cols: H J L S Q T D F
[159 146 121 140  80 139  92 142]  Z_363
[164 124 106 151  66 160  99 111]  Z_957
[109 117 146 128 158 124 159 115]  Z_241
[ 78 154 169 143 141 121 139 151]  Z_598
[142 149 172 148 137 122 138 141]  Z_641
[202 157 171 196  71 171 117 123]  Z_425
[121 104  88 118 100 139 113 106]  Z_547
[ 96 123  94  89 143 103 114 146]  Z_655
[157 167 157 146 103 125 107 164]  Z_222
[ 62  86  77  72 178 103 146 113]  Z_2
col: [ 96 157  62]	H
where: [77]	Z_2, 2
chg Z_641: [142 148 172 148 137 122 138 141]	1, [149]
chg Z_547: [121 104  88 118 100 139 112 106]	6, [113]
col: [157  62]	H
asked: [146 128 158 124 159]	Z_241

cols: N P Z B
[100 190 128 157]  Z_682
[100 190 157 128]  Z_767
[85 78 56 90]  Z_817
col: [128 157]	Z
chg Z_767: [100 189 157 128]	1, [190]
where: [90]	Z_817, 3
asked: [128 157]	Z_682

cols: U C X A G
[169  64 117 110 136] : Z_825
[199 100 101 102 185] : Z_810
[ 84 191 149 158 132] : Z_349
[ 85 139 164 168 124] : Z_652
[ 95 147 162 169 142] : Z_939
[184 110 113 115 185] : Z_925
[182 111  86  84 139] : Z_154
[146  73 124 115 113] : Z_52
[115  96 150 147 121] : Z_963
[118 141 109 107  88] : Z_126
[135 147 162 169 142] : Z_737
[144 152 129 138 176] : Z_39
col: [191 139 147 110 111  73  96 141 147]	C
tail: [86 84]	[139]

cols: W V E K
[101 108 162 148] -> Z_595
[ 81  99  85 104] -> Z_967
[ 93  79 161 156] -> Z_579
[159 166  84  99] -> Z_721
[ 80 124 173 148] -> Z_743
[102  83  85 103] -> Z_710
[173 143  89 167] -> Z_43
[ 84 123 161  91] -> Z_133
[150 124  85 108] -> Z_943
[100  79 161 158] -> Z_336
[117  94 145 158] -> Z_69
asked: [84 99]	Z_721
tail: [108 162]	[148]

cols: perug Bof tokar mosu
[160 120 170 108] = Z_329
[ 97 140 189 152] = Z_51
[113  93 183 116] = Z_890
[101 157  63 174] = Z_714
[ 87 141 173 158] = Z_536
[191  86 207  66] = Z_873
[ 88 141 188  75] = Z_697
[ 82  68 189 116] = Z_690
col: [ 93 157 141  86]	Bof
tail: [ 87 141]	[173 158]

cols: zivu Mep tuf tuzi
[ 69 159 152 158] = Z_659
[170  93 107  98] = Z_246
[111 169 150 152] = Z_772
[ 70 148 159 153] = Z_634
[136  81 156 135] = Z_600
[ 69 158 103  99] = Z_322
[156  89 111  90] = Z_508
[ 63 156 150 156] = Z_446
[ 88 145 163 149] = Z_808
chg Z_634: [ 69 148 159 153]	0, [70]
tail: [ 69 159]	[152 158]
chg Z_659: [ 69 159 151 158]	2, [152]
chg Z_322: [ 69 158 103 100]	3, [99]
tail: [145 163]	[149]
asked: [ 93 107  98]	Z_246

cols: lafo rek pago ropi tez dezi Rudu mipa luvub pitel
[118 148 119 130 129 120 145 116 129 117]  Z_171
[112 150 123 133 115 146 147 142 153 108]  Z_506
[193  92 167  81 201  74 171  83 122 207]  Z_795
[158 150 122 133 115 104 179 107 149 162]  Z_700
[112 150 123 133 115 146 147 118 156 199]  Z_716
[195  89 170  87 195  93 164 100 127 207]  Z_407
[104 157 119 154  94 173 123 166 153  98]  Z_544
[162 117 145 121 157 109 134 113 116 170]  Z_116
[142 128 141 135 129 153 129 149 140 143]  Z_453
[ 87 195  93 164 101 127 207 119 149 126]  Z_976
[127 142 125 103 153  91 176  93 136 127]  Z_756
tail: [145 116]	[129 117]
where: [121]	Z_116, 3
asked: [ 87 195  93 164 100 127 207]	Z_407
col: [195  94]	tez

cols: fini limum daz bivud laba
[130 144 150 115 159]  Z_494
[133 137 110 149 156]  Z_723
[129 122 130 125  62]  Z_840
[104 139 138 116 169]  Z_821
[136 131 127 137 108]  Z_583
[121 156 113 130 114]  Z_175
[134 139 141 137 146]  Z_539
[124 140 114 128 102]  Z_616
[113 109 148 112 140]  Z_368
[136 137 117 153 114]  Z_777
[148 127 125 151 136]  Z_926
col: [156 139 140 109 137]	limum
chg Z_539: [134 139 141 136 146]	3, [137]

cols: rerum Mazu vurok getos dov voke Dise Soga ret
[135 125  52 164 148 123 129 121 133] = Z_432
[135 125  52 164 148 124  61 146  81] = Z_412
[ 59 155  84  98 129 200  75 127 128] = Z_565
where: [155]	Z_565, 1
col: [129  61]	Dise

cols: kulum Ketan taza kopu das sapef gir
[184  75  66 150 169 154  81] -> Z_274
[143 128 118 172 162 175 133] -> Z_399
[160 104  76 134 148 137  84] -> Z_942
chg Z_399: [144 128 118 172 162 175 133]	0, [143]
where: [134]	Z_942, 3

cols: belo tas Nunip dapeb zib
[135 128  91 181 130]  Z_261
[119 134 158 201 128]  Z_122
[135 127 180  83 123]  Z_892
[112 129  91  83 123]  Z_102
[126 133 169  96 136]  Z_342
[117 129 176 191 128]  Z_941
[114 123 119 180 129]  Z_954
tail: [128  91]	[181 130]
chg Z_941: [117 130 176 191 128]	1, [129]
tail: [135 128]	[ 91 181 130]

cols: vog Fefut Bulu Dof Teko Sov rofe
[162 205 122 129 177 183  82] -> Z_837
[119 165 161 105 129 136 137] -> Z_693
[162  85  90 163 170 135 101] -> Z_822
[ 95 145 166 119  87 101 189] -> Z_344
[ 90 144 185  93  94 101 189] -> Z_328
[162 205 129 117 183 187  74] -> Z_288
[167 206 118 129 184 188  75] -> Z_520
[160  75 111 127 189 144  74] -> Z_845
asked: [ 95 145 166 119  87 101 189]	Z_344
chg Z_328: [ 89 144 185  93  94 101 189]	0, [90]
chg Z_693: [119 165 161 105 130 136 137]	4, [129]

cols: Faka tuli felam Bufon Sitev
[170 192  71  76  61] : Z_18
[118  99 106 171 170] : Z_224
[ 80 169 192  71  82] : Z_219
[109  90 100 169 151] : Z_296
[ 82 130 153  96 106] : Z_789
asked: [169 192  71]	Z_219
asked: [ 96 106]	Z_789
chg Z_296: [109  90 100 169 150]	4, [151]

cols: Vefub rutus fev fumag Botig Suzo viz nes fidet
[154  53  90  64 117  87  91 128  79]  Z_370
[166  65 181 110 158  71 131  98 198]  Z_800
[154  53 185  55 121 143 174 138 141]  Z_968
[154  53  90  64 117  87  91  79 105]  Z_815
[ 69  96  95 116 150 150 101 147 159]  Z_701
[181 107 190 135 176 153 112 137 145]  Z_487
[166  65 181 110 158  71  79  98 198]  Z_320
chg Z_968: [154  53 185  55 121 142 174 138 141]	5, [143]
col: [ 79 147]	nes
col: [ 64 116]	fumag
asked: [154  53  90  64 117  87  91 128  79]	Z_370
col: [150 176]	Botig
chg Z_370: [153  53  90  64 117  87  91 128  79]	0, [154]
col: [154 154]	Vefub

cols: Dudu temes Loduk rozo Zok Refu Mes pepor Par zud
[139  78 103 167 149  73  70 194 190 143] -> Z_500
[200 155  64 128  99 127 152 183 198  99] -> Z_108
[ 98  81 166 170 185 146  86  92 164  81] -> Z_47
[170 165  95 135 152 190 109  89 149  65] -> Z_725
[ 98  81 166 170 124 146  86  92 164  81] -> Z_766
[139  78 103 167 149 118 180 146  82 171] -> Z_612
[200 155  64 128  99 127 107  64  76 156] -> Z_492
[105 182 156  93 102 189 185  63  85 131] -> Z_321
col: [ 78 155 182]	temes
where: [189]	Z_321, 5

cols: pevo golu Gezep Vasu Desof bamu Nede gon
[ 79 170 148 169  90  96 107 118] : Z_390
[ 81 119 160 136  80  89 157 181] : Z_443
[189 149  95 101 178 169 146 114] : Z_465
[177  88 113 118 165 152 155 146] : Z_538
[ 79 170 162 169  90 163  91  77] : Z_969
[189  95  95 101 136 103  96 134] : Z_970
[122 107 169 162 126  90 165 177] : Z_480
asked: [169 162]	Z_480
chg Z_538: [177  88 113 117 165 152 155 146]	3, [118]
where: [114]	Z_465, 7
where: [157]	Z_443, 6
where: [148]	Z_390, 2
col: [170 119 149  88]	golu

cols: pada gaguf Ruto ture
[189 110 138 121]  Z_748
[147  97 178 120]  Z_911
[ 68 123 152 119]  Z_27
[140 105 187 121]  Z_838
[149 139 110 122]  Z_417
[104 154  71 132]  Z_720
[189 138 110 143]  Z_755
tail: [138 110]	[143]
asked: [189 138 110]	Z_755
col: [138 178]	Ruto
chg Z_748: [189 110 139 121]	2, [138]
col: [120 119 121 122 132]	ture

cols: Legem sif lokot Pudar Butu
[108 170 139 112 121] = Z_130
[127 182  86 157 177] = Z_995
[167 146  92  99 115] = Z_675
[151  80 180 152 183] = Z_55
[ 83 158  86  82 180] = Z_113
[ 72 167 113 156 129] = Z_177
[ 83 158  86 166 185] = Z_352
[ 83 158  86  82  84] = Z_618
[111  69  90 180 113] = Z_648
[186  93  92  87  89] = Z_29
asked: [146  92  99 115]	Z_675
where: [72]	Z_177, 0
chg Z_29: [186  93  92  87  90]	4, [89]
where: [121]	Z_130, 4

cols: riv besi Duz gege mabo
[168 132 177 108 160] -> Z_541
[157 163 177 104 150] -> Z_305
[123 109 120 125 118] -> Z_779
[194  92 114 112 157] -> Z_13
[169 132 177 117 148] -> Z_88
[130 177  84 170 146] -> Z_194
where: [130]	Z_194, 0
chg Z_779: [122 109 120 125 118]	0, [123]
col: [132 163 109  92]	besi
tail: [168 132 177]	[108 160]
asked: [168 132 177 108 160]	Z_541
asked: [194  92]	Z_13
where: [84]	Z_194, 2

cols: gad lig Remeg mamil feler vezo lem durel pem ridam
[106 122 206 122 101 118 146 167 116 118]  Z_253
[110 116 117 198  99 130 136 187 121 130]  Z_605
[108 114 186 112  92 134 136 180 115 125]  Z_167
[117 123 198 109  89 118 137 171 112 113]  Z_444
[123 117 202 112  95 112 149 158 118 131]  Z_776
[109  89 115 137 130 112 134 176 122 130]  Z_527
[113 119 163 124  94 143 133 185 109 136]  Z_40
[120 117 198 116 102 109 151 160 113 124]  Z_354
where: [131]	Z_776, 9
asked: [117 198 116]	Z_354
chg Z_776: [123 117 202 112  95 112 149 157 118 131]	7, [158]
col: [206 117]	Remeg
asked: [109  89 118 137 171 112]	Z_444
chg Z_354: [121 117 198 116 102 109 151 160 113 124]	0, [120]

cols: tos tup tabuz Sepa pur nobon seruf
[ 97 132 189 113  86 128  80]  Z_397
[119 157 114 143 116 111 113]  Z_258
[146 177 118 166 135 150 116]  Z_496
[174 118 166 135 150 116 133]  Z_709
asked: [177 118 166 135 150 116]	Z_496
where: [111]	Z_258, 5
col: [111 150]	nobon

cols: Kob gagu fad sitor vono tibiz bopav Ton Giva balib
[113  79  70 168 168 128  97 141 159 133] : Z_389
[168  78  71 168 168 128  76 182 181  54] : Z_440
[172 150 169  98 188  90  76 181  70 199] : Z_560
[142  81  82  98 188  90  76 182 182 130] : Z_495
[165 153 144  83  93 114 124 120 118 120] : Z_155
asked: [181  54]	Z_440
asked: [113  79  70 168 168]	Z_389
asked: [ 76 181  70]	Z_560
chg Z_440: [168  78  71 168 168 127  76 182 181  54]	5, [128]
tail: [ 70 168 168 128  97]	[141 159 133]
tail: [ 98 188  90  76 182]	[182 130]
tail: [ 76 182 182]	[130]

cols: Sav nafo vuze buti Fiba Vuga bidu tiv gudu Suler
[144 154  67 155  69 119 139 136 184  92]  Z_857
[117  91 137 111 112  83 167 176  73 158]  Z_956
[112 131  51 173  70  83 167 175 165 111]  Z_252
[162 147 151  93 112 105 138 137  72 108]  Z_16
[125 158 134  98 162 151 120  72 146 106]  Z_526
[112 147 151 173  70  83 167 175 121 140]  Z_454
tail: [112  83 167 176  73]	[158]
tail: [112 147 151]	[173  70  83 167 175 121 140]
asked: [162 147 151  93 112 105 138 137  72 108]	Z_16

cols: gira buko vam Febo gezik pekol Vake derat
[113 179 175  89  89 153 174  98] = Z_620
[113 179 125  89  89 140  79 174] = Z_226
[113  68 125  89  89 140  79 174] = Z_848
where: [153]	Z_620, 5
asked: [113 179 125  89  89 140  79 174]	Z_226

cols: tubut vop fome Nos dur tutin Bimez
[ 93 103 122 133 149 105 109] -> Z_70
[150 105 200 175 120 136 179] -> Z_849
[ 99 110 200 175 120 136 172] -> Z_421
[ 99 110 200 119 161 118 119] -> Z_644
asked: [149 105]	Z_70
where: [103]	Z_70, 1
asked: [ 93 103 122 133 149 105 109]	Z_70
asked: [ 99 110 200 175 120 136 172]	Z_421

cols: Zaro desab gime lide sugi
[115 183 125 106  93] : Z_611
[115 183 125 137  93] : Z_654
[123 113  93 153 112] : Z_356
[ 94 123 101 111 168] : Z_251
[ 84 183 127 118  87] : Z_125
[125 113  94 153 112] : Z_93
[179  86 107 102 106] : Z_643
[ 94 123 101 112 168] : Z_759
[185 163 165 118 124] : Z_223
[125 152 147 146  97] : Z_486
where: [86]	Z_643, 1
chg Z_251: [ 94 123 101 112 168]	3, [111]
asked: [ 94 123 101 112 168]	Z_759
col: [183 183 113 123 183 113  86 123 163]	desab
tail: [ 94 153]	[112]
tail: [185 163 165 118]	[124]

cols: sira Moko gibo vesuz Reze
[149 125 172 184 108] : Z_92
[149 125 172  96 104] : Z_949
[149 125 172 184 109] : Z_761
tail: [172  96]	[104]
col: [104 109]	Reze

cols: Dodu Vasa bel gufel vabe gul
[129  82 180 133 193 172] : Z_823
[ 78  82 127 133 193 172] : Z_602
[129  82 127 133 193 172] : Z_267
[129  82 180 133 193 140] : Z_238
asked: [129  82 180 133 193 172]	Z_823
asked: [ 78  82 127 133 193 172]	Z_602
col: [129  78]	Dodu

cols: delu zite domar Tok biri Bibam Lote
[120 135 129 174  98 124 129] = Z_382
[136 131 125 142 144 130 130] = Z_931
[128 128 129 138 158 128 134] = Z_958
[129 129 128 123 125 143 126] = Z_63
[130 127 132 112 111 142 128] = Z_174
[129 129 128 123 132 141 129] = Z_350
[129 128 127  99 148 113 131] = Z_431
[128 120 127 138 133 124 126] = Z_780
[128 128 129  56 124 108 129] = Z_419
[130 124 128 124 141 143 130] = Z_438
[125 130 126 134  94 129 126] = Z_455
[129 133 130 180 108 120 130] = Z_216
col: [ 98 144 158 125 111 132 148 133 124 141  94]	biri
asked: [135 129]	Z_382
tail: [138 158]	[128 134]
where: [113]	Z_431, 5
chg Z_63: [129 129 128 123 125 142 126]	5, [143]
tail: [120 135 129]	[174  98 124 129]

cols: rener zari fugok Bimu Rig malap Lago zepuv zabov
[ 91 142 153 121 174 138 134 138 156] : Z_312
[151 150  98 186 173 161 132 159 113] : Z_83
[109 140  98 186 172 146 120 144 180] : Z_314
[151 150  88 190 131 161 132 159 165] : Z_742
[134 148 148 119 129 147 146 148 132] : Z_977
tail: [ 98 186 172]	[146 120 144 180]
chg Z_977: [134 148 148 119 130 147 146 148 132]	4, [129]
chg Z_83: [151 150  98 186 172 161 132 159 113]	4, [173]

cols: Soz Gumop boto Rad Der suni robog
[171 164 138 122  99  81  91] = Z_623
[143  94 135  66  97 134 174] = Z_168
[160  98 104  74  97 159 144] = Z_289
[186 125 110  74  97 159 144] = Z_895
[138 155  80 140 165 153  69] = Z_751
[143 138  73 132 154 171  79] = Z_631
[130 146 177 159  97  76 134] = Z_966
[148 120 102 188  97 169  88] = Z_100
[142 146  81 161 147 163  68] = Z_662
[119 170 121 183 158 115  76] = Z_504
asked: [160  98 104  74  97 159 144]	Z_289
chg Z_504: [119 170 121 182 158 115  76]	3, [183]

cols: duro duvod putur tuvil Peg deles nasu Sinu
[119 168 141  63 128 118 174 117] = Z_213
[ 85  91  87 176 174 117 128 118] = Z_82
[ 65 118 102 157 156 154 169  83] = Z_626
asked: [174 117 128 118]	Z_82
col: [85 65]	duro
where: [119]	Z_213, 0
where: [157]	Z_626, 3

cols: piti duga mek Pomi Duv vozil
[105 136 144 149 113 120] : Z_65
[112 104 142 193 146 106] : Z_863
[116 125 149 177 127 124] : Z_434
[110 127 132 186 121 130] : Z_516
[130  96 137 200 109 103] : Z_19
[102 126 132 186 120 126] : Z_804
[131  78 108 185 121  83] : Z_448
[ 98 118 149 195 125 101] : Z_366
chg Z_804: [102 126 132 186 119 126]	4, [120]
col: [121 109 120 121]	Duv
tail: [149 195 125]	[101]
col: [146 127 121]	Duv
chg Z_366: [ 98 118 150 195 125 101]	2, [149]
tail: [132 186 121]	[130]
tail: [186 121]	[130]

cols: Doru sikez non pize Dunid Giki pov lomul Gesu depov
[160 144 153  96 178 155 146 120 134  78]  Z_345
[ 89 138 118 176  80  96 135 151 122 188]  Z_523
[106 183 165 155 138 109 158 160 131 141]  Z_762
[ 88 171 139 175 104  91 153 156 126 126]  Z_268
[ 82 159 129 176  96  94 149 160 122 146]  Z_607
[106 183  90 145  82 116 107 125 121 146]  Z_927
[ 89 138 118 176  80  96 135 151 120 158]  Z_592
[106 183 165 155 138 109 158 160 131  92]  Z_535
col: [139 129]	non
asked: [106 183 165 155 138 109 158 160 131  92]	Z_535
chg Z_592: [ 90 138 118 176  80  96 135 151 120 158]	0, [89]

